Here is a tiny trained network, its code and every weight. The questions are about switching its units off for an input and a target symbol, where a switched-off unit gives its printed mean instead of its output.

import numpy as np


def w(rows, s, z=0):
    codes = np.array(rows[::2]) - 128.0
    scale = np.full(codes.shape[1], s)
    scale[-1] = z or s
    return codes * scale


def norm(h):
    return h / np.sqrt((h * h).mean(-1, keepdims=True) + 1e-5)


def f(y):
    return np.maximum(y, 0)


def softmax(a):
    e = np.exp(a - a.max(-1, keepdims=True))
    return e / e.sum(-1, keepdims=True)


def log_softmax(a):
    a = a - a.max(-1, keepdims=True)
    return a - np.log(np.exp(a).sum(-1, keepdims=True))


def net(x, mask):
    ids = ['αγδεζηθλμξπστφψω'.index(c) for c in x.split()]
    T = len(ids)
    res = E[ids] + P[:T]
    q, k, v = (norm(res) @ M[0].T for M in (Q, K, V))
    z = softmax(np.where(np.tri(T) > 0, q @ k.T / 3**0.5, -1e9)) @ v
    res = res + np.where(mask[0], z, O[0][:, -1]) @ O[0][:, :-1]
    y = f(norm(res) @ A[0][:, :-1].T + A[0][:, -1])
    res = res + np.where(mask[1:17], y, B[0][:, -1]) @ B[0][:, :-1]
    return log_softmax(norm(res)[-1] @ U[:, :-1].T + U[:, -1])


Q, K, V, O, A, B = {}, {}, {}, {}, {}, {}
E = w([
[115,140,132,137,131,89,146,112],'α',
[255,120,173,103,39,200,128,139],'γ',
[121,135,113,130,124,109,115,132],'δ',
[148,125,118,124,116,100,147,127],'ε',
[104,134,100,138,113,105,123,116],'ζ',
[113,113,91,108,117,135,106,129],'η',
[110,119,96,134,126,121,139,130],'θ',
[95,109,125,103,157,134,111,119],'λ',
[107,111,132,129,159,108,121,135],'μ',
[130,120,105,116,149,148,127,132],'ξ',
[107,109,163,130,162,103,111,106],'π',
[142,139,94,109,139,127,146,143],'σ',
[120,130,104,95,144,130,108,132],'τ',
[124,127,127,134,155,121,134,128],'φ',
[116,129,137,112,135,121,99,104],'ψ',
[116,132,153,127,127,93,121,118],'ω',
],0.0042)
P = w([
[218,104,217,138,43,188,157,133],'0',
[244,69,70,62,85,19,102,2],'1',
[213,67,69,51,67,39,97,8],'2',
[223,75,71,65,72,41,127,7],'3',
[219,57,87,64,72,50,97,4],'4',
[198,89,82,64,70,76,113,12],'5',
[195,80,87,59,63,49,101,12],'6',
[208,82,98,68,59,65,97,14],'7',
[198,85,94,39,60,87,102,19],'8',
[183,91,90,54,35,64,98,19],'9',
[163,79,73,67,52,81,111,30],'10',
[210,81,112,45,77,88,105,31],'11',
],0.00061)
Q[0] = w([
[90,226,235,235,136,218,242,234],'head 0',
[200,45,51,6,110,19,1,20],'head 0',
[54,214,217,250,157,241,253,220],'head 0',
],0.0074)
K[0] = w([
[124,69,15,82,179,4,101,17],'head 0',
[156,209,245,191,23,253,172,251],'head 0',
[96,36,7,74,231,2,85,3],'head 0',
],0.0068)
V[0] = w([
[105,234,102,56,112,95,4,118],'head 0',
[141,180,194,137,153,102,126,101],'head 0',
[116,136,108,166,80,107,186,115],'head 0',
],0.0044)
O[0] = w([
[189,54,99,89,139,71,86,108,49],'head 0',
[106,43,175,74,99,140,213,198,7],'head 0',
[155,129,99,183,126,204,179,2,216],'head 0',
],0.0054,0.0012)
A[0] = w([
[144,161,92,118,116,114,182,172,46],'neuron 0',
[203,70,202,169,151,124,126,71,119],'neuron 1',
[70,114,113,169,148,122,153,77,113],'neuron 2',
[227,2,123,100,151,110,136,140,59],'neuron 3',
[115,203,148,166,155,71,58,218,52],'neuron 4',
[94,159,185,155,107,168,159,176,141],'neuron 5',
[150,191,156,207,168,153,121,77,56],'neuron 6',
[141,116,80,144,125,192,174,67,87],'neuron 7',
[157,147,132,128,113,154,83,55,55],'neuron 8',
[138,94,144,79,102,91,134,81,72],'neuron 9',
[133,83,127,85,127,33,72,213,3],'neuron 10',
[77,127,172,155,142,61,142,131,50],'neuron 11',
[104,80,169,57,112,107,120,240,3],'neuron 12',
[140,197,103,199,181,99,96,146,83],'neuron 13',
[111,133,132,65,145,130,147,176,124],'neuron 14',
[141,61,156,81,64,138,232,102,46],'neuron 15',
],0.0046,0.0038)
B[0] = w([
[92,72,182,113,49,121,143,118,136],'neuron 0',
[144,87,8,137,138,151,92,145,209],'neuron 1',
[131,106,153,157,148,188,145,122,224],'neuron 2',
[31,170,162,111,29,128,84,139,236],'neuron 3',
[46,104,180,253,137,132,54,160,200],'neuron 4',
[186,139,121,101,119,140,77,128,209],'neuron 5',
[69,65,85,93,70,98,148,180,232],'neuron 6',
[110,60,178,134,124,77,84,158,252],'neuron 7',
[193,165,152,138,138,136,196,194,203],'neuron 8',
[44,147,139,113,82,124,120,160,175],'neuron 9',
[200,92,176,142,218,226,218,153,202],'neuron 10',
[216,133,111,134,92,88,162,109,148],'neuron 11',
[138,171,68,192,63,65,198,29,176],'neuron 12',
[126,152,68,38,198,142,169,145,210],'neuron 13',
[187,126,135,134,145,80,128,121,175],'neuron 14',
[109,180,163,90,248,138,82,64,202],'neuron 15',
],0.0053,0.0023)
U = w([
[215,167,126,126,136,47,250,53,234],'α',
[237,161,153,100,90,223,61,113,202],'γ',
[14,204,133,184,190,116,36,218,88],'δ',
[32,196,213,50,128,57,129,17,143],'ε',
[89,219,35,188,116,226,180,33,132],'ζ',
[52,90,39,62,5,116,14,118,6],'η',
[53,6,191,182,48,214,176,135,39],'θ',
[123,84,204,73,248,213,109,26,130],'λ',
[203,115,172,245,237,118,196,191,181],'μ',
[171,35,202,65,198,71,34,228,108],'ξ',
[216,8,16,186,129,137,123,52,54],'π',
[133,50,206,42,37,53,220,191,57],'σ',
[206,222,26,90,227,51,57,70,66],'τ',
[95,106,25,43,177,150,220,255,116],'φ',
[109,239,240,82,94,195,189,242,121],'ψ',
[166,207,161,243,19,25,101,114,81],'ω',
],0.0066,0.0021)

Each question gives the input, a string of symbols that net reads in full, and the target symbol t.
The units are the heads (3 rows each of Q, K, V and O) and the neurons (one row each of A and B). Each row of codes is followed by its name. A weight is (code - 128) times the scale printed after its matrix; where a second scale follows, it is the last column's (O, A, B and U).
mask holds one flag per unit, heads first, then neurons. A switched-off unit (its flag False) gives its mean, the last column of its rows in O or B, instead of its output. The means were averaged over made-up inputs and are rounded, as every weight is.
A unit's drop is (log p(t) with every unit on - log p(t) with that unit switched off) / (log p(t) with every unit on - log p(t) with every unit switched off).
The circuit of an input: a set's keep is (log p(t) with only the set's units on - log p(t) with every unit switched off) / (log p(t) with every unit on - log p(t) with every unit switched off). Starting from the 12 units with the biggest drops (on a tie, the unit counted first), units are removed one at a time, each time the one whose removal leaves the highest keep (on an exact tie, the one counted first), for as long as the keep stays at least 0.8.
units of the circuit, in order: the units of the circuit, biggest drop first
most important unit: the unit with the biggest drop
top k neurons: the k neurons with the biggest drops, biggest first
drop of u: that unit's drop, to one decimal
input λ θ η σ γ δ θ ξ δ λ, target λ: most important unit : neuron 3
input ε θ δ μ θ τ, target θ: units of the circuit, in order : (head 0; neuron 7)
input δ δ ω ξ ξ, target η: units of the circuit, in order : (head 0; neuron 3)
input φ α λ ξ γ ξ φ θ, target θ: units of the circuit, in order : (neuron 15; neuron 2; neuron 1)
input α θ δ, target λ: units of the circuit, in order : (head 0; neuron 15)
input ε ξ π π ω ω λ ξ δ ξ ξ, target θ: units of the circuit, in order : (head 0; neuron 7)
input δ φ θ, target η: units of the circuit, in order : (head 0; neuron 3)
input γ δ δ ζ θ δ ω θ ω ζ, target ζ: top 3 neurons : (neuron 7; neuron 3; neuron 6)
input ζ τ θ θ, target π: units of the circuit, in order : (head 0; neuron 7)
input τ λ ξ δ φ σ, target ξ: top 2 neurons : (neuron 10; neuron 3)
input λ φ θ τ, target μ: units of the circuit, in order : (neuron 10; head 0; neuron 12)
input ξ π γ σ π η ψ μ ω η φ ζ, target ζ: top 3 neurons : (neuron 7; neuron 6; neuron 3)
input σ π δ δ λ δ ω ε δ, target φ: top 2 neurons : (neuron 6; neuron 13)
input ψ γ ε δ ψ μ λ θ, target θ: units of the circuit, in order : (head 0; neuron 2; neuron 13)
input σ α θ ε α, target φ: top 2 neurons : (neuron 6; neuron 13)
input ω τ η ξ φ σ ε γ θ ζ ε, target ε: top neuron : (neuron 15)
input δ θ σ δ δ δ π π δ φ η ω, target η: top 2 neurons : (neuron 3; neuron 1)
input ω σ π δ λ ε, target ε: units of the circuit, in order : (head 0; neuron 15; neuron 3)
input σ τ λ θ λ τ, target φ: top 2 neurons : (neuron 6; neuron 8)
input τ ζ τ ξ ξ ω ψ, target ξ: top neuron : (neuron 10)
input π α θ π δ τ θ ξ μ μ ξ, target α: drop of head 0 : 0.9
input η δ π φ, target τ: drop of neuron 8 : 0.0
input α τ δ φ ζ, target λ: drop of neuron 15 : 0.4
